Here is a tiny trained network, its code and every weight. The questions are about switching its units off for an input and a class, where a switched-off unit gives its printed mean instead of its output.

import numpy as np


def w(rows, s, z=0):
    codes = np.array(rows[::2]) - 128.0
    scale = np.full(codes.shape[1], s)
    scale[-1] = z or s
    return codes * scale


def f(y):
    return y / 2 * (1 + np.tanh(0.7978845608 * (y + 0.044715 * y**3)))


def log_softmax(a):
    a = a - a.max(-1, keepdims=True)
    return a - np.log(np.exp(a).sum(-1, keepdims=True))


def net(x, mask):
    res = np.array(x, float).reshape(1, 6) / 4 @ E
    y = f(res @ A[0][:, :-1].T + A[0][:, -1])
    res = res + np.where(mask, y, B[0][:, -1]) @ B[0][:, :-1]
    return log_softmax(res[-1] @ U[:, :-1].T + U[:, -1])


A, B = {}, {}
E = w([
[135,135,123,126,127,124,129,120,124],'x0',
[136,104,71,156,132,46,99,191,17],'x1',
[91,96,96,199,3,126,189,120,128],'x2',
[118,234,171,174,121,32,119,184,202],'x3',
[66,162,181,182,196,154,171,116,30],'x4',
[135,53,122,204,192,50,148,74,189],'x5',
],0.0075)
A[0] = w([
[150,143,106,87,110,212,132,179,100,106],'neuron 1',
[124,123,89,141,104,137,58,147,165,63],'neuron 2',
[171,106,67,147,134,35,76,188,40,70],'neuron 3',
[61,150,170,132,120,125,178,147,72,161],'neuron 4',
[120,203,136,116,62,172,83,148,101,41],'neuron 5',
[107,60,106,190,182,93,112,37,162,63],'neuron 6',
[103,153,137,169,133,57,137,168,171,84],'neuron 7',
[125,136,119,166,63,114,158,154,142,103],'neuron 8',
[177,91,99,91,93,170,64,163,164,99],'neuron 9',
[107,168,165,136,212,146,129,83,75,131],'neuron 10',
[118,151,154,183,154,158,139,99,79,29],'neuron 11',
[123,143,131,65,181,146,61,157,104,118],'neuron 12',
[198,118,140,104,246,155,91,142,181,96],'neuron 13',
[179,115,87,75,91,48,112,102,133,175],'neuron 14',
[113,61,108,97,138,141,123,116,103,42],'neuron 15',
[179,54,70,98,136,216,165,62,114,79],'neuron 16',
[171,97,99,90,109,106,109,134,185,46],'neuron 17',
[180,129,140,112,137,125,92,131,135,37],'neuron 18',
[89,227,155,134,101,98,94,66,189,104],'neuron 19',
[128,85,111,144,75,139,176,125,130,100],'neuron 20',
[134,148,175,108,133,180,161,56,190,82],'neuron 21',
[136,131,114,150,89,133,173,126,124,63],'neuron 22',
[104,208,115,109,110,80,115,163,161,57],'neuron 23',
[152,99,136,141,122,99,100,146,82,83],'neuron 24',
[84,99,112,171,77,181,126,108,139,135],'neuron 25',
[149,147,88,103,110,146,55,169,194,254],'neuron 26',
[136,121,122,128,121,121,142,145,137,37],'neuron 27',
],0.012,0.0095)
B[0] = w([
[190,82,163,133,155,73,113,181,146,189],'neuron 1',
[52,139,155,244,152,123,146,159,137,135],'neuron 2',
[90,84,202,107,36,137,107,107,176,217],'neuron 3',
[108,101,75,152,141,131,185,107,127,209],'neuron 4',
[209,96,187,158,114,72,132,206,93,170],'neuron 5',
[226,83,146,109,144,64,134,204,133,200],'neuron 6',
[102,124,158,83,201,150,86,145,75,189],'neuron 7',
[155,188,131,170,141,89,79,63,100,172],'neuron 8',
[83,139,82,186,153,145,172,152,140,181],'neuron 9',
[112,95,83,185,132,142,169,132,141,211],'neuron 10',
[65,172,152,234,147,149,162,182,168,147],'neuron 11',
[154,163,145,172,115,77,106,65,101,196],'neuron 12',
[159,175,130,186,91,84,90,66,88,204],'neuron 13',
[112,85,89,185,153,126,182,134,120,195],'neuron 14',
[96,137,168,114,176,166,66,146,72,144],'neuron 15',
[71,108,157,72,189,163,72,141,79,207],'neuron 16',
[99,167,146,234,120,183,138,196,126,153],'neuron 17',
[115,194,161,206,151,148,112,140,108,128],'neuron 18',
[99,49,170,108,175,127,104,115,100,200],'neuron 19',
[148,175,162,186,145,105,85,87,93,165],'neuron 20',
[90,84,176,126,37,141,111,142,202,190],'neuron 21',
[149,206,139,205,111,110,39,98,130,136],'neuron 22',
[77,107,157,69,182,123,61,137,77,167],'neuron 23',
[102,114,182,129,111,142,100,118,190,145],'neuron 24',
[163,150,133,159,130,98,110,74,124,184],'neuron 25',
[128,72,94,136,147,114,172,87,144,252],'neuron 26',
[106,219,210,250,160,224,26,223,139,115],'neuron 27',
],0.012,0.011)
U = w([
[76,113,143,98,179,154,86,145,80,73],'0',
[160,177,129,176,109,98,93,59,116,57],'1',
[79,128,104,193,148,141,188,179,158,54],'2',
[229,107,151,116,128,76,131,247,149,60],'3',
[84,108,179,110,26,158,98,135,217,83],'4',
[127,99,99,109,128,119,149,110,125,254],'5',
[141,174,39,5,131,121,182,71,156,159],'6',
],0.013,0.016)

Each question gives the input, the list of numbers given to net, and the class t.
The units are the neurons (one row each of A and B). Each row of codes is followed by its name. A weight is (code - 128) times the scale printed after its matrix; where a second scale follows, it is the last column's (A, B and U).
mask holds one flag per neuron, in row order. A switched-off neuron (its flag False) gives its mean, the last column of its row in B, instead of its output. The means were averaged over made-up inputs and are rounded, as every weight is.
A unit's drop is (log p(t) with every unit on - log p(t) with that unit switched off) / (log p(t) with every unit on - log p(t) with every unit switched off).
The circuit of an input: a set's keep is (log p(t) with only the set's units on - log p(t) with every unit switched off) / (log p(t) with every unit on - log p(t) with every unit switched off). Starting from the 12 units with the biggest drops (on a tie, the unit counted first), units are removed one at a time, each time the one whose removal leaves the highest keep (on an exact tie, the one counted first), for as long as the keep stays at least 0.8.
circuit, biggest first: the units of the circuit, biggest drop first
most important unit: the unit with the biggest drop
top k neurons: the k neurons with the biggest drops, biggest first
drop of u: that unit's drop, to one decimal
input [5,4,-7,-4,0,-7], class 1: circuit, biggest first	[neuron 12]
input [-3,-8,-4,6,5,-1], class 4: top 2 neurons	[neuron 21; neuron 16]
input [-4,-6,1,-7,6,-3], class 0: top 2 neurons	[neuron 16; neuron 3]
input [-4,2,-6,-5,-1,-3], class 1: top 2 neurons	[neuron 12; neuron 13]
input [1,-7,2,-8,-3,8], class 0: top 3 neurons	[neuron 16; neuron 15; neuron 1]
input [-3,-8,-8,6,-6,4], class 1: top 2 neurons	[neuron 13; neuron 3]
input [-2,-5,-4,-5,-7,1], class 2: circuit, biggest first	[neuron 9; neuron 17]
input [1,6,0,6,-7,6], class 2: top 3 neurons	[neuron 14; neuron 17; neuron 2]
input [2,-3,1,5,3,-2], class 0: top 2 neurons	[neuron 19; neuron 23]
input [-3,-2,-3,-2,-7,8], class 3: top 3 neurons	[neuron 6; neuron 10; neuron 4]
input [7,7,-7,-1,-1,2], class 1: top 3 neurons	[neuron 13; neuron 12; neuron 21]
input [-7,-1,8,-6,8,7], class 1: top 3 neurons	[neuron 25; neuron 20; neuron 22]
input [-4,-7,3,-4,7,1], class 2: top 3 neurons	[neuron 3; neuron 11; neuron 10]
input [-4,-3,0,1,-8,-8], class 2: most important unit	neuron 9
input [-5,-5,-5,-5,8,8], class 2: top 2 neurons	[neuron 10; neuron 11]
input [4,3,6,0,-4,-6], class 1: top 3 neurons	[neuron 8; neuron 6; neuron 20]
input [-3,5,2,7,6,-7], class 0: top 4 neurons	[neuron 23; neuron 6; neuron 7; neuron 4]
input [0,2,4,6,5,5], class 0: drop of neuron 7	0.9
input [1,-6,4,-7,-4,4], class 0: drop of neuron 16	1.4
input [0,-3,-4,-1,-1,-2], class 1: drop of neuron 14	0.2
input [1,-1,4,-6,1,-4], class 0: circuit, biggest first	[neuron 16]
input [-2,1,2,1,6,0], class 2: drop of neuron 11	0.1
